After every row comes one of two labels: whether the row has a hidden trait. Each part has its own trait and labels.
(in the rows, 128 means zero)
[174 119 129 138 132 183 148 133  53 122 135  85  92 111 134 129 161 117]
Y
[ 84 126 169 112 113 123  88 120 185 133 125 126 152 163 134 117  82 136]
A
[174 120 113 142 126 187 182 134  56 124 142  94 104 106 139 136 161 119]
Y
[ 88 136 209 105 122  85   1 115 170 128 108 129 135 170 133 103  95 130]
A
[189 120 131 141 173 184 135 141  24 115 104  66  43 109 111 125 173 111]
Y
[162 123 105 141 108 178 204 132  76 127 156 113 131 104 148 141 153 124]
Y
[187 126 147 139 160 167  89 136  29 116 110  76  56 111 121 122 177 110]
Y
[150 142 130 135 114 124 144 134  81 126 138 147 120 113 147 138 150 124]
Y
[ 86 151 158 116  98  76  82 120 190 134 133 181 173 150 150 130 101 138]
A
[119 135 153 122 133 117 123 136 100 125 110 135  97 140 128 126 114 127]
Y
[ 99 132 148 119 118 125 147 128 152 131 142 140 138 150 134 128  94 134]
A
[119 132 124 127 114 129 195 136 111 129 132 151 126 131 139 138 107 133]
Y
[113 144 151 122 127 100 119 134 118 127 114 155 112 139 133 129 114 130]
A
[197 140 132 144 178 143 106 142  22 114  96  99  38 101 113 129 192 109]
Y
[181 119  95 147 149 194 227 140  48 122 132  89  86 101 126 141 163 118]
Y
[116 129 133 125 123 135 182 136 106 128 126 137 116 135 133 133 107 132]
Y
[103 146 170 117 129  91  69 129 148 127 109 152 119 151 130 122 112 130]
A
[106 150 150 121 114  88 113 129 148 130 123 172 138 142 140 132 110 134]
A
[ 80 150 138 120  83  80 130 119 206 138 150 193 201 146 159 138  93 143]
A
[173 142 117 143 115 138 153 132  62 125 145 139 119  97 151 142 176 119]
Y
[ 87 148 160 116 101  81  77 119 186 134 132 175 173 153 148 128  97 138]
A

[113 137 148 125 140 124 125 157 135 132 131 135 132 117 127 123 127 110
 120 129 107 127  31 108 126 131]
<29>
[117 152 155 117 141 123 211 152 130 117 129 128 145 134 128 124 129 111
 113 122 128 127  79 101 127 119]
<31>
[118 153 168 120 140 119 181 160 119 122 130 130 144 135 129 123 130 111
 100 126 138 127  50  92 129 123]
<29>
[133 131 116 174 144 134 119 125 158 127 127 129 126 149 118 126 121 115
 148 126 149 124  42 106 122 151]
<31>
[128 105 145 149 132 125 148 136 137 131 125 137 123 143 129 122 124 110
 142 128  76 130  30  92 125 133]
<29>
[126 129 110 142 143 125 106 141 156 125 125 131 118 148 128 126 121 114
 153 139 106 123  15 111 124 127]
<31>
[122 147 152 133 141 120 164 148 132 127 127 128 136 147 129 125 125 119
 128 127 144 123  57  93 125 124]
<29>
[114 126 137 142 133 122 137 157 134 132 132 135 127 140 129 123 125 114
 144 134  97 127  15 102 127 129]
<29>
[106 160 148 118 142 120 185 176 121 122 134 123 145 128 127 126 129 109
 100 128 149 129  79 112 129 118]
<31>
[125 125 121 128 138 124 184 156 147 129 126 134 126 143 129 124 122 115
 153 134  80 127   1  96 124 124]
<29>
[124 162 144 143 142 127 199 160 131 115 131 124 151 137 117 126 125 117
 105 119 168 130 125  91 127 130]
<31>
[131 118 121 171 140 129 110 137 142 121 127 130 123 138 120 126 120 108
 161 125 134 127   6  93 123 159]
<29>
[118 134 147 125 138 119 160 172 125 120 129 131 132 130 127 124 122 117
 128 129 120 131  55  83 130 128]
<29>
[121 121 120 159 142 124 108 134 151 125 129 133 117 134 123 125 120 106
 144 137 122 129   3  91 126 156]
<31>
[114 185 156 130 144 122 187 160 117 119 134 125 150 148 126 126 129 126
 109 119 168 121  59  99 127 120]
<29>
[110 146 143 135 138 127 165 152 133 128 136 133 138 126 122 125 127 114
 109 127 146 129  83 115 127 142]
<29>

Next part:
[133 148 124 117 143 169  91 127 147 147 133 161 156 134 111 125 127 107
 156 150 117 133 124 115  87 143 112 169 130 115]
q27
[122 128 148 150 153 137  85 135 164 144 115 137 145 158 119 125 122  87
 136 128 143 125 124 120  73 124 108 148 120 134]
q27
[ 68 127 147 119 116 171 167 142 103 134 108 171 133 111 110 106 129 209
 103 173 129 119 107 108 240 125  93 139 131 131]
q532
[113 135 136 124 147 145  86 136 132 126 109 139 148 116 108 120 132 196
 111  93 102 126 118 144  93 144  76 117 140 138]
q27
[215 129 132 118 116 221 118 130 125 116 126 125 154 126  72 119 132 148
 102 161 150 121 102 137 199 128 135 140 128  72]
q27
[157 121 137 146 138 168 139 124 153 134 129 106 174 155 131 127 124 102
 146 111 167 143 131 114 119 128 187  87  99 103]
q27
[ 89 143 114 102 142 164 173 123 132 114 130 117 167 159  94 120 135 221
 133 123  99 151 142 116 128 138  75 172 126 122]
q532
[254 112 120  96 117 255 164 125 165 103 181 120 245 150  94  97 134 227
 114 110 180 149  45 140 250 150 109 124 138  27]
q27
[ 71 124 115 100 148 124 128 117 115 114 123 107 117 100  82 120 132 181
 115  94  92  99  96 122 161 122  53 114 132  93]
q532
[101 124 119 141 116 183 180 129 118 147 123 159 149  96 141 119 117 182
 114 137 118 128 146 122 160 125 184 105 124 163]
q27
[ 37 127 129 122 118 184 154 148 118 133 117 154 182 153 158 110 126 239
 124  82 147 127 107  89 201 126 103 131 133  91]
q27
[ 74 120 140 108 114 163 132 140 121 141 127 150 138 198 119 118 114  94
 111 118 128 133 165 135 152 119  66 196 122 166]
q532
[ 94 142 125 129 139 157  90 138 123 131 121 144 153 135  93 139 118 100
 115 105 119 111 130 140  86 129 144 113 136  99]
q27
[ 61 127 109  95 132 202 180 119 111 119 119 133 154  88  80 115 119 209
 107 111  82 105 124 132 171 126 113  94 126 116]
q27
[ 90 134 132 119 147  63  91 129 119 120 101 183 132 166 113 146 133  77
 122  93 113 140 142 116 125 126  63 173 132 123]
q27
[ 92 124 136 135 126 150 118 130 119 147 117  96 100 117 104 116 115 154
 118 134 101 118 171 155  86 117 107 134 115 189]
q532
[ 71 127 128 111 112  79  83 153 115 132 122 113 129 195 115 141 114  91
 125  77 116 116 152 130 120 120  84 140 134 113]
q532
[ 87 118 140 159 124 113 161 130 129 122 110 114 131 115 159 127 117 126
 100  98 102 122 157 141 126 120 129  50 118 174]
q27
